[ 322  235  167  -78  -33  -30   42   -4 -229 -146  147  -88 -398   -3
 -366  140 -185  -29   40  384  -73   60  202 -149  166 -335 -214 -136
  -40  -37  -31  -21  -24 -182  -31   19   -2 -155  128   24  379   98
  286  -25  137]	<6>
[ -93  171   -3    5 -136   40   -4  -92  -22 -257  -87   40 -137  -68
   31 -104  154 -168 -461  351  -11  164   43   86   29  140  217  154
  291  -41   10 -147   35 -276 -172 -138  130  137  180  -28 -132   70
  -83   89   38]	<15>
[ -50   80  253  108   43  -65  -40   35  143  373  161 -534 -101 -342
 -132  -82    6 -234   19   64 -273  188  -33  -15 -375   81 -284   68
 -171  184 -340  356  -75 -170   90   78 -518  -79   54   41  -22  182
  -27   41  134]	<15>
[  58   39  513  179 -242  182 -143 -626  -54 -478 -365  144   95 -283
  133   52   99   73 -282 -114  -71  386    6   54   25  -93   51  207
  123   41 -284 -398 -206 -650 -133 -347   11  -44  238   80    3  136
   83   94 -270]	<7>
[-149 -118   33  322  236 -150  -99  139 -221  192  -56  -62  125  262
   33  171 -109   52  270 -187 -111 -252   19  105 -315   83   -4  -23
  -92 -126  -82   50  157  131  117   55 -257 -136   -9  119 -115  -79
 -132  -70  -67]	<17>
[ -52  -27  185   11  100   82 -175  191  -19  204 -116 -156   19  -85
    9  -95  -55 -104 -110  -65 -140  -32  -28  -64 -105 -157 -128   62
  -65  210 -238   48 -184 -245  170   68 -140  -62 -126   64 -169  -79
  -66  123  -32]	<7>
[  -7  270 -324 -171  -34  308  301  156   28  -64  -38  -59 -393   90
 -109   61   44  -69 -360  226  -87  -79  156 -249  324   67  207  128
  128   77   93  -89  -38  -83 -122   98   20   43  -18 -122  -17 -185
   80  176  -32]	<11>
[ 261  344   37 -237   15   63  -59  241  -69  155  438 -474 -523  -98
 -473   11 -218 -269  127  636 -293  -46  164 -200  212 -340 -285  -71
 -218   85 -235  440 -105  -70   65  240 -138 -247  -35  -99  441  -71
  367   76  228]	<6>
[  18   12  525  307 -251   81 -127 -423 -103 -304 -377   13   44 -327
  118  -13  163  -38 -237  -94  -61  378   48  138 -166  102   48   76
  123    1 -162 -305 -163 -687 -159 -370   91  -28  168    6  -55  253
  127  121  -45]	<6>
[ 210  -34  169 -189   -4  117 -305  -12    9    5   14 -203 -261  233
 -208  -30  113 -155 -147  117  -31   86   17 -193  359 -195  -75  122
  -77  -21   30    5 -180 -248  -35 -116  216  -96 -133  -70  120    0
  187  307  104]	<10>
[-260  -60  -11  263  125    5 -379   47 -208 -104 -100   87  210  345
  212   17  -28  -42   70   27  -52 -218  -38  251 -110   30  235  182
   69 -161 -147   42   86   19   10  -56   42  -61  -54   23 -185 -245
 -181   18 -199]	<17>
[ -24    1  491  330 -299  -13 -195 -571 -127 -525 -333  193  101 -144
  160    5  211   -6 -269  -36  176  411  -38  264 -160   60  155  185
  269 -116  -69 -408  -11 -528 -264 -418  135   96  292  106  -77  298
  -54   14  -12]	<15>
[  73  286 -213 -299  -95  219  255  -60   23 -216   53  -36 -383  -24
 -238  129   24  -86 -347  458 -217  -96  107 -252  447  -23  201  132
  115  -12  -43 -133   11 -100  -92  117   44  -67  192  -43  135 -188
  180  141  -47]	<7>
[  -8  217 -271 -171  -49   64  307   78   -6  -58    7 -113 -394  -28
 -197   39  158 -183 -463  462 -228  -55  174 -153  229  329  267   22
  195  -96  158 -123  110 -139 -123   20  133   20  170 -118  -33  -29
  131  191  119]	<1>
[-114 -156  -17  164  275  100 -299  180 -354  128  -74   18  125  368
   37  188 -176   39  265 -168 -208 -546   45   60   32  -98  154   34
 -190  -45 -203  -36    3   70  304  205   -1 -315 -266   94 -103 -489
   49  116 -110]	<9>
[ -49  286 -582 -229   52  256  345  124   52  -68  111  -75 -424  278
 -148  137   92  -83 -380  423 -310 -180  225 -264  468  304  362  145
  133 -167  145    2  100   63 -158   60   90  -34   68 -217   48 -257
  147  228 -130]	<7>
[  36  145 -292  -30  175  168  101  -81 -173 -169   56   63 -209  402
  -81  255 -111  120  -52  109 -171 -200  204 -152  304    3  180  123
    7 -133   25 -101   90  113  -17   49  -87 -131   23  -35  115 -287
   67   60 -280]	<11>
[-123   -4  164  231  118 -201  142  110   39  381   37 -367  -12 -182
 -116   99  -49  -76  183 -119 -139  -15  -69   -4 -509  133 -224  -14
 -123   85 -184  197  134   90   81  149 -619  -46  162  168  -96  174
 -175 -129  102]	<1>
[-234 -169  129  169  112 -101 -470   -5 -295  -83  -96   51  234  228
   90   45   -8 -128   97  120  -96 -404 -120  289  -93   10  274  137
   21 -147 -201  -63  144   32  157   88  109 -160  -11  141 -204 -331
 -125   47  -19]	<1>
[ -63   29  286  159   83 -123  213   41  228  487   52 -521  -34 -380
 -160   89  -65  -60  194 -242 -197  147 -124 -153 -526   22 -425   37
 -230  247 -341  289   -6    9   99  166 -864  -56  187  191  -41  261
 -158 -123   35]	<17>
[  68 -184  327 -127 -148   74 -518 -151  115  -73 -152 -221 -122  219
  -78 -152  376 -288 -269   42  155  181 -182  -36  286  -34   84  284
   44  -52   97  -74 -149 -319 -161 -252  364   37 -103  -56  -84   89
   38  385  213]	<6>
[  -7  200   76  -12  -61 -130  -20  308 -160 -126  -18   85 -175    7
 -108  -95 -119 -121 -147  368  278    2  -28   63 -134 -335  -83  -29
  243   85   47  -38   86  -22  -83   94  -11  183  133  135  -47  100
 -217 -172  205]	<1>
[ 197   80  187 -110 -123  323 -284 -111    7  -94   42 -240 -308  170
 -178   33   73 -135  -10   70   -6   86   25 -169  408 -269  -28  210
 -144   44 -104   63 -251 -273  -93  -66  148 -155 -190 -106  233 -108
  293  300   82]	<9>
[ 314  312  -83 -150   92    4    7  339 -216  100  364 -287 -564  146
 -430   32 -218 -167   54  567 -184  -25  313 -188  222 -260 -235 -192
 -115  -45   40  287  -46  -80    8  101   59 -176  -90 -148  410   14
  359   79  241]	<1>
[-269 -125  -50  343  126  -42 -222  126 -358  -80 -137  200  219  444
  131  241 -106   71  333 -118   53 -524  -78  247 -138  -20  301   84
   11 -223  -92 -102  232  241   70  132    7 -152  -28  168 -151 -352
 -155  -89  -55]	<10>
[  31   43  251  -51   85  130   60 -120  211  313   15 -442  -77 -349
 -132   37  -37  -68  -56 -150 -370  142  -31 -248 -124  -49 -295  140
 -241  298 -418  158 -207 -230  174  111 -587 -157   45   84   -7   23
   28  114 -145]	<9>
[-230 -133  -80  353  209   75 -231  107 -415  -39 -131  178  202  500
  142  292 -170  133  395 -245  -16 -590   -1  195  -72  -45  296   89
  -90 -160 -129 -110  163  238  160  177  -39 -239 -163  141 -121 -485
  -79  -35 -142]	<11>
[  32 -156  302   71 -124  -77 -263  -59   -8 -107 -264  -11  -74  210
  -14  -85  283 -129 -242  -96  346  213 -130   31   -7  -18   35  135
  180  -67  243 -240   -8 -243 -207 -270  236  173   22   58 -165  266
 -139  158  237]	<1>
[   1  223  116   53  -91  -83  128  177  -27  103  156 -283 -260 -174
 -260   75 -103 -163  156  289   31  -37  -47  -18 -209 -160 -160  -12
  -28   79 -145  206  107   72  -57  219 -349  -22  180  112  134  100
  -14 -150  271]	<1>
[ -69  205 -327 -131  -67   73  213   44   50 -206  -20   36 -306  247
  -91   61  161  -94 -382  367   25  -18   62 -118  269  183  294  167
  279 -168  231 -115  167   46 -275  -51  112  144  202  -83  -40  -22
  -72   84  -13]	<17>
[ 139 -103  635  210 -141   41 -118 -445 -126 -227 -471   70   87 -366
   76   -8  122   50 -332 -252 -119  400   78    6 -133    5  -92   -8
   73   88 -156 -473 -250 -801   -5 -385   81  -65  141   91  -98  288
  134  168 -104]	<17>
[-200 -155    9  211  263 -145 -268    0 -275  -31  -69  138  266  380
   92  193 -149   90  221  -84  -88 -393  -73  164 -153  -67  131  104
  -18 -162 -172  -66  205  226  173  105 -181 -149   59  213 -150 -284
 -240 -106 -235]	<10>
[  31  -40  219  -44  -86   15  -39  -68  121   30 -120 -160 -119   10
 -126   40  144  -86 -112  -77  111  103 -151 -133   21  -94  -72  164
   18   61  -18  -89  -29 -110  -91  -30 -138   44  106  114  -50  132
  -82   90  114]	<10>
[-138  133   85   53  -52   10  -33  381   32  -43 -261  149   -8  -19
  165 -273  -14  -77 -395   33  360  228  -82   28 -242 -282 -106   88
  336  241   54  -80 -100 -218 -137  -82  -40  370    7   84 -332  190
 -433  -85   13]	<10>
[ -17 -129  162  239  148  169 -217  -12 -307   38 -207    9   73  183
   67  160  -90   75  138 -290 -182 -248  113   25    0  -38   89   18
 -160    3 -172 -162 -117 -224  193    8   28 -270 -226   40  -68 -276
  148  170 -116]	<11>
[  25  -20  534  384 -313   10  -92 -393 -189 -353 -389  110   13 -236
   93   23  205  -27 -199 -129  149  347   28  215 -218  112  107   31
  189  -67  -13 -422  -65 -620 -214 -371  190   34  184   75  -71  330
   92   73  168]	<15>
[  -6  -70 -190   23  283   55  121   89 -283   53 -119  107  -69  352
  -78  290 -127  157   10 -149 -163 -430  146 -150  130   33  157  -22
  -54  -57   55 -273  116  127  197  177  -94 -181  -58  112  -86 -331
    9   71 -151]	<11>
[-107   26  284  178  102 -181   88  -60  221  393   77 -501   27 -337
  -95   27  -32  -94  124 -140 -210  218 -127  -55 -550   83 -377   96
 -163  190 -343  314   37    5   62   82 -833  -14  233  165  -73  274
 -236 -133  -47]	<6>
[ 229  276  -91 -302   38  221  177  220  -88    0   84 -116 -467   -5
 -308   51 -170  -60 -211  299  -71  -84  177 -337  342 -344 -116  -17
  -22  224  -17  -47 -136 -119   65  223  -56  -65  -72  -12  169 -164
  175  108   61]	<11>
[ 208   40  236  107   64  196  -80 -189 -211  -88 -114  -40 -137   42
  -74  150 -112  105   -1 -152 -184   81  212 -131  122 -165 -108    0
 -138   53 -145 -164 -204 -376   75 -111  -44 -221  -96   -5  152  -54
  256  151 -156]	<11>
[-275  -80  -16  350   89 -220 -210   93 -461 -200  -73  259  208  396
   57  266 -149   36  374  103  146 -583 -112  365 -231  -54  325   33
  105 -279  -60 -140  404  365   54  205  -15 -112  143  266 -116 -308
 -227 -245   56]	<1>
[-109 -172  168  -61   27   31 -564  -39  -41  -31  -73 -143   61  253
   11  -92  177 -253 -109  141  -57 -158 -167   97  177  -25  191  261
   -1  -78 -112   24  -38 -117   39  -43  236  -89 -109    4 -155 -218
  -42  270   36]	<6>
[  10  125  126   38 -194  -25  221 -239 -112 -332 -234  122 -164 -178
  -90  117  125  -30 -346  222    1   83   51   -2   27  133  199   28
  263  -77   66 -403  119 -279 -170 -101   71   52  352   89  -40  127
   28    7   64]	<1>
[  92   42  170   53  -73  114  -56 -415  -29 -423 -214  209  -40  214
   51  125   59  161 -231 -126  182  272    7  -77  166 -177   34  243
  170  -52   31 -344  -35 -205 -208 -267  -46   93  186   92   25  102
 -116   12 -272]	<9>
[ -57  130 -251 -137  -63  111  -60   14   45 -109   85 -155 -319  252
 -101  -50  264 -265 -388  436 -102   -1   74  -34  323  291  333  207
  171 -190  164   27   74  -84 -208  -98  280   43   26 -185  -32  -72
   77  286  122]	<15>
[ 165 -141  317 -124  -46  249 -289 -124  110  106 -140 -299 -185  112
 -136   -9  199 -130 -124 -246   34  118  -84 -238  280 -154  -89  226
 -167  155  -41  -76 -279 -312    4  -83   53  -96 -225  -13   -4  -19
  146  375  107]	<11>
[  58  170 -262 -143  -56  218  246 -118   32 -237  -53   52 -340  284
 -125  184  126   32 -311  148  -12   -2  115 -239  415   89  246  186
  152 -128  184 -223   57  -24 -224  -64   74   30  126  -68   71  -83
   74  156  -96]	<9>

[-224 -237 -151  220  181  117  210  -59 -145  -92  -59  234 -252  367
 -336  -19  -94 -253 -238  105  -62   13  -97  152 -133 -167  194  -32
   30   42   52  467  137   74   90  -60 -106  246  -67  259  248  -19
  418  -71  -87]	(69)
[ 112  -78 -183  -88  257  -67 -150   25  107   73  147   45  303    4
 -123  294  -63   46  -12 -116  -91 -102    4 -269  193  192   27  217
  385  132 -214  154  138 -299  191 -381   23 -134   75  -15 -136 -327
   83   60 -188]	(69)
[ 125  411  263   24 -240    5  -95 -159 -359 -106  -73  -75 -175 -191
  214    2  145  -76 -138  292  131 -104  222  138 -187 -174 -261   10
  -90 -193  205 -220 -406  -84 -222  333    7 -137  167 -188 -104  121
  -29 -203   59]	(69)
[ 140   21  -84  -41  174   36  -34  -99 -104  -67  145  110  -73   69
  115  379  -89  -79 -161   62  -57  -43  -92  -26  112  -43  128   96
  233   25  -72  302   43  -15  238  -35  -14  127    6   -3   -4 -159
  273  -28 -131]	(63)
[  -2   40   81   33   62   26   85 -141 -141  -89    6    5   71  203
   26    2  -51 -127  -21  125 -180  -25  -12  110 -122    1  -11  -99
    6   50   20  145   28   44  212   65  -19  178  -32   73  171  -70
   72   40  -50]	(63)
[  -1  159    6   90   83  149   68 -159 -301 -239  -90  -24 -128   32
  -78 -131  181 -155   -6   75  -82  114 -135  136 -180  -88 -139 -105
 -173    7  120   19 -224  152   -4  373 -195   69   60   35   27  192
  111  -11   30]	(70)
[ -61  137   98  137 -106  200  -83   63  -64  -43 -182 -172  -41  -55
  165 -139  390  -83   38  154  137  262  -67   58 -137    2   16 -175
 -353 -278  115 -285 -258  152 -127   44 -185  -41   30 -121  -63   52
  -77 -142  158]	(70)
[  95  299  -32  -94  117  -35 -153    3  331   45  113 -128  478   44
   56  164  115  171  194 -114 -207  -18 -186 -174   61  454  123   11
  226  242 -249 -249  146 -278  163 -315   23   89  -80  -33   19 -154
 -112  177 -282]	(53)
[-283  -98  -55  163  -58  241   43   43  229  -53   17  -58   84  -12
 -260  -83  378   12   36  -73  100  -12   63  -11  -66  199  121 -270
 -114   -9   50  -76   52  -44 -216 -394  -67    7  112  -79  158    4
 -105  -63 -182]	(51)
[-259  -21 -151  288  181  285  219  -86  -57 -217  -27  114 -174  434
 -464  -78  172 -156  -59  -26 -126   60 -136  180 -228  128   69 -279
 -117  225   54  264   58   79   30  -16 -224  244  -20  161  356  135
  303   78 -260]	(51)
[  30  175 -116  143  158  134   26 -105 -277 -176  -24  140 -314  161
 -166  143   57 -145 -203   94    3   41 -129   95 -102  -94  -18   55
   42   57   48  206 -163  -10   -4  220 -177   61   34   59   14  110
  396  -63 -119]	(69)
[  78   86   22  -72   81  -82  -92  -78  -86   -9   18  -74  305  -85
  -63  -26   21    5   79   -2 -124  -83   83 -120  -17  116 -198   74
  137   67  -65  -80  -48 -195   86  -47   19 -127  106  -36 -102 -136
 -124   44  -52]	(69)
[ 178  389  316   60 -140   65   57 -192 -415  -76 -124  -70 -227  134
  343  -43   72 -105 -145  401   47  103   11  238 -219 -104 -153 -148
 -127 -187  255 -147 -367  150   42  398  -22   11  -83  -50    0  138
  108  -84  125]	(51)
[-273 -409  -36   99  118   35  204   -4  173   20  -28   81  211  367
 -174 -115 -121 -200  -19   41 -217  -26  -56   83  -87  -31  329 -118
   25   41  -37  366  375   65  229 -372   11  311 -121  264  366 -224
   89   21  -31]	(71)
[ 147  448  328   -6 -228   68 -127 -100 -190 -155 -172 -257   75 -139
  319 -151  313  -85   85  205    8   48   54  135 -241 -115 -205  -45
 -278 -197  203 -412 -445   12 -232  369 -123 -168  133 -180  -71  169
 -190 -113  200]	(71)
[-275  -45  106  174  -91   99  176  -26   80  -22 -158   -8    6  249
   -1 -261   91 -166  -21  190  -83  104 -127  221 -238  -33  288 -246
 -220  -86   77    4  131  154   19  -96  -30  372 -171  184  324   38
   30  -66   24]	(66)
[ 178  201   78  -22  -11   46  -92  -99 -272 -161  -97  -24 -140 -173
   51   31  160 -125 -147  113  112  -41    6   23  -66 -307 -129  234
   39 -151  205  -34 -399  -81 -297  291 -128 -321  191  -71 -220  151
  145 -184  158]	(51)
[ 193  241   58 -144    6  -99 -211  -31  -81  130   27 -159  284 -325
  271   46  121  153   93   94   39  100   -7 -214  118  259 -161   14
  118 -113 -111 -373 -121 -110  159  -76   99 -114    1 -172 -336 -172
 -243    6    0]	(69)
[ 205  539  328   37 -164  125  -34 -224 -262 -219   42 -134  -64  169
  287  175  146  -70  -22  234  -94 -119  163  235 -245   38 -236 -185
 -113   26  161 -123 -333  -26   17  342  -66   19  111 -205  173   89
   16    9 -111]	(63)
[ -39   33   68  -14    7  193  150 -196  102 -256  122  -17   31  101
   85  122  138 -107    6  -16 -164 -109 -123  177  -63  -42  235 -212
   -2   99   97  198   78  136   23   18  -45  274   36   17  318   91
   57   27 -147]	(66)
[   1  246  -33   36   -2  201 -117  -36  -79 -134  -25 -171   16 -286
   87  -44  439   43  125  -12   77  220 -146  -44  -23  179  -94 -204
 -232  -98    4 -323 -230  122  -56  127 -159   17   96 -191 -157  116
 -152  -35  -31]	(70)
[ 225  157  128 -113  -30 -120  -97 -120 -368   41  -64   -3 -127 -254
  441   83  -82  -90 -173  320   91  108  -70    8   49 -252  -21  160
   65 -310   59  -53 -209  106  143  277   71   30  -54  -34 -289  -64
   71 -190  225]	(63)
[-260  -32 -115  167   78  278  124  -58   58 -239  -50  -32  -29   56
 -230 -171  339 -123   91  -87  -91  141 -227  119 -153   61  145 -283
 -268   64   35   35   30  193  -62   31 -220  273   34   66  227  176
   28    9 -104]	(71)
[-291 -308 -195   81  110  177   46   46  117 -127 -109  -53  126 -202
 -255 -283  327 -128  116 -150   -8  177 -210  -54  -22  -62  173  -99
 -220  -95    2   12   67  163 -132 -127 -185   88   92   82    2   58
 -101  -86   92]	(63)
[ 160  158   60 -218  107  -56 -106  -99  234  -37  141 -201  614  -81
  144   85   87  120  278 -143 -295  -87  -89 -165   84  327   -4  -24
  202  203 -164 -177  112 -167  209 -187   57   10   32  -66    5 -169
 -284  206 -145]	(66)
[ 120  368   59 -124  -74   -1 -256  -46   82  -35  100 -220  343 -397
  169   99  303  169  194  -58  -11  -45   53 -176   52  305 -165  -43
   29   15 -125 -433 -135 -205  -44  -73   26  -89  169 -281 -192  -64
 -343   14 -154]	(71)
[ 132  185  183 -137  -96  -55  -58  -89   23   -3  -49 -115  150 -173
  402    3   71  -27    2  166  -25   33 -149   28    2 -108  175   56
   41 -169   57 -186  -81   35  -11   62   63   72  -67  -13  -75    3
  -88  -96  136]	(53)
[ 203  333   77  -28  -67  -65 -205  -19 -188   31  -56   16 -167 -168
  337  235   19  -52 -205  256  146   38  -52  -14   17 -167   62  246
   92 -227   -1 -120 -232 -109  -49  134   -1  -26    0  -93 -239  -47
  176 -221   67]	(71)
[ 168  507  163   25  -43  175 -102 -162 -137 -206  102 -183   97   59
  127  172  290   53  123   43 -107  -40   93   67 -144  299 -293 -243
  -99  135   28 -230 -273  -70   58  186 -114  -32  153 -262   77   51
  -98  111 -231]	(70)
[  86  168  292   84  -99   57   13  -68 -235  -43 -170 -123   23  263
  237 -102   62 -182  -32  300  -58   77   90  181 -245 -116 -110  -88
 -195 -182  184  -71 -250   77   56  179  -91  -63  -14  -16   92  -42
   24  -60  193]	(70)
[-139  -62  177   98 -175  -72   14   65   67  115 -212   24   10  135
  139 -135  -51 -198 -170  294   55  -19   34  127 -165 -282  306  118
  -51 -270   97    7   36  -67 -142 -185   45   94  -98  143  120 -107
   89 -247  191]	(66)
[ -80 -262 -131  -69  156  -38  -73   48   92   33  -53  -73  383 -216
 -177 -176  122  -33  125 -127  -61   44  -53 -218   81   24    7  115
   73  -47  -79  -34   70  -93   -7 -251  -38 -158  105   47 -174 -163
 -175  -19   95]	(69)
[ 119   87   33 -113  193   91  112 -209   39 -226   85  -63  237  162
   98   63   39  -78  124  -66 -333    0 -290   77  -27   51  128  -94
   92  206    4  147   66  121  228  137  -83  208  -55  106  188   51
   55  181  -78]	(66)
[ 115  147  116  -93  -74  -87  -68 -102 -184 -105 -147  -11  -57 -261
  206  -72   27 -170 -130  173   33  -33 -108   61  -68 -432   76  298
   29 -215  142  -51 -233  -23 -237  301  -30  -72   70   52 -174  127
   78 -234  253]	(66)
[-290 -441 -156   32   96  -99   87   42  -17  145 -132   94   95 -177
 -105 -296  -80 -138  -62  101   10  167 -163  -73   46 -144  261   29
  -11 -216  -85  124  273  141  155 -233   76  279 -139  244  -68 -169
  -27 -154  162]	(63)
[  24  -75  -58   -6   29 -109 -108   28  -54  162   62  149  -77  -59
  149  299 -174  -59 -263  201  114  -62   55  -90  132  -96  202  201
  258 -174 -115  192  120 -140  156 -279  134  109  -39    4 -106 -307
  201 -198  -57]	(63)
[-368 -373 -320  229  241  129  116  101   -3  -16 -182  137  -86  101
 -431 -278  115 -197  -57  -32   -6  270 -290  -18  -67  -63  247  -33
 -150  -58  -69  211  177  149   39 -170 -196  236  -91  276   47  -14
  214  -87   41]	(70)
[-137 -346 -146  -46  157 -131   52   42  191   91  -68  143  167   12
  -81  -47 -182 -152 -122   17  -89  -16 -237  -77   86 -231  456  280
  247  -61  -97  276  310  -69   49 -317   58  182 -131  302   20 -174
  176 -121   86]	(53)
[ 282  473   67  -81  -43  -45 -269  -71 -284    0   -9  -98  -51 -366
  291  169  172   80  -62  171  150   75   -2 -115   46   48 -235  144
   68 -160  -14 -349 -372 -134  -44  234   -8 -187   98 -235 -403    7
  -30 -122   13]	(69)
[-222  126 -102  281   87  259   74   -7   17  -93   20   35  -99  364
 -239   53  211  -52   -4   38  -73  121  -74  113 -178  332   65 -351
 -169  149  -76   58   80   38  159 -152 -162  321  -60   12  301  -21
  167   75 -325]	(70)
[-228   38  -18  210   24   61   48    8  -58   17 -111   -2   68  214
 -238 -205   97  -77   23  108  -77   89   20   58 -213  192  -45 -189
 -146   35  -49  -63   51  -43   94 -121  -68  177  -54   82  159  -64
    6   11 -113]	(70)
[ -53 -191  -95  -44   65 -165  -53   10  -75  197    6  113   61 -197
   37   46 -156  -23 -162  152   81    5   13 -150  140  -43  129  151
  237 -171 -119   91  164  -92  172 -273  172   94  -66   72 -188 -274
   37 -152   11]	(69)
